Here is a tiny trained network, its code and every weight. The questions are about switching its units off for an input and a class, where a switched-off unit gives its printed mean instead of its output.

import numpy as np


def w(rows, s, z=0):
    codes = np.array(rows[::2]) - 128.0
    scale = np.full(codes.shape[1], s)
    scale[-1] = z or s
    return codes * scale


def f(y):
    return y / 2 * (1 + np.tanh(0.7978845608 * (y + 0.044715 * y**3)))


def log_softmax(a):
    a = a - a.max(-1, keepdims=True)
    return a - np.log(np.exp(a).sum(-1, keepdims=True))


def net(x, mask):
    res = np.array(x, float).reshape(1, 8) / 4 @ E
    y = f(res @ A[0][:, :-1].T + A[0][:, -1])
    res = res + np.where(mask, y, B[0][:, -1]) @ B[0][:, :-1]
    return log_softmax(res[-1] @ U[:, :-1].T + U[:, -1])


A, B = {}, {}
E = w([
[191,104,140,119],'x0',
[80,194,101,88],'x1',
[117,135,115,62],'x2',
[184,117,177,163],'x3',
[186,211,123,132],'x4',
[175,111,2,101],'x5',
[141,114,107,110],'x6',
[66,160,84,184],'x7',
],0.0087)
A[0] = w([
[136,127,181,154,60],'neuron 0',
[141,90,93,75,206],'neuron 1',
[176,102,142,121,72],'neuron 2',
[78,233,82,52,201],'neuron 3',
[111,198,102,38,179],'neuron 4',
[68,127,105,71,177],'neuron 5',
[97,27,110,95,155],'neuron 6',
[202,141,172,83,86],'neuron 7',
[216,130,95,181,41],'neuron 8',
[37,154,251,136,111],'neuron 9',
[118,97,175,164,53],'neuron 10',
[147,121,137,216,164],'neuron 11',
[139,85,150,125,1],'neuron 12',
],0.013,0.0053)
B[0] = w([
[82,173,224,76,150],'neuron 0',
[162,30,194,151,188],'neuron 1',
[105,155,175,185,149],'neuron 2',
[87,85,78,53,251],'neuron 3',
[151,60,22,54,212],'neuron 4',
[180,148,92,93,193],'neuron 5',
[151,84,153,142,189],'neuron 6',
[150,95,190,139,176],'neuron 7',
[160,176,98,200,173],'neuron 8',
[39,143,112,154,242],'neuron 9',
[64,207,86,76,152],'neuron 10',
[78,101,2,130,175],'neuron 11',
[44,192,153,86,131],'neuron 12',
],0.0078,0.011)
U = w([
[128,104,94,40,252],'0',
[190,87,254,104,205],'1',
[15,193,210,137,17],'2',
[142,182,113,188,50],'3',
],0.0085,0.0023)

Each question gives the input, the list of numbers given to net, and the class t.
The units are the neurons (one row each of A and B). Each row of codes is followed by its name. A weight is (code - 128) times the scale printed after its matrix; where a second scale follows, it is the last column's (A, B and U).
mask holds one flag per neuron, in row order. A switched-off neuron (its flag False) gives its mean, the last column of its row in B, instead of its output. The means were averaged over made-up inputs and are rounded, as every weight is.
A unit's drop is (log p(t) with every unit on - log p(t) with that unit switched off) / (log p(t) with every unit on - log p(t) with every unit switched off).
The circuit of an input: a set's keep is (log p(t) with only the set's units on - log p(t) with every unit switched off) / (log p(t) with every unit on - log p(t) with every unit switched off). Starting from the 12 units with the biggest drops (on a tie, the unit counted first), units are removed one at a time, each time the one whose removal leaves the highest keep (on an exact tie, the one counted first), for as long as the keep stays at least 0.8.
units of the circuit, in order: the units of the circuit, biggest drop first
top k neurons: the k neurons with the biggest drops, biggest first
drop when u is switched off: that unit's drop, to one decimal
input [-3,2,1,-3,8,-7,-3,3], class 0: units of the circuit, in order	(neuron 3)
input [0,-3,-5,-1,6,-3,3,0], class 3: top 3 neurons	(neuron 3; neuron 11; neuron 1)
input [-1,-3,1,1,3,3,7,0], class 3: units of the circuit, in order	(neuron 3; neuron 4)
input [2,2,7,-1,8,-8,-2,4], class 0: top 2 neurons	(neuron 4; neuron 3)
input [1,-8,0,4,3,-2,3,1], class 3: units of the circuit, in order	(neuron 11; neuron 8; neuron 3)
input [6,-3,4,2,7,1,-5,4], class 3: units of the circuit, in order	(neuron 8; neuron 3)
input [-7,-6,-4,-3,0,-3,8,-5], class 2: units of the circuit, in order	(neuron 4; neuron 5)
input [-6,-2,-3,3,4,3,-1,1], class 3: top 2 neurons	(neuron 3; neuron 4)
input [2,-2,-4,2,-1,3,1,6], class 3: top 3 neurons	(neuron 3; neuron 4; neuron 8)
input [2,-3,0,4,7,-2,-8,1], class 2: drop when neuron 1 is switched off	0.2
input [7,-1,-4,-3,-3,-3,-7,-6], class 2: drop when neuron 10 is switched off	0.2
input [2,1,-1,7,5,8,1,4], class 3: drop when neuron 8 is switched off	0.4
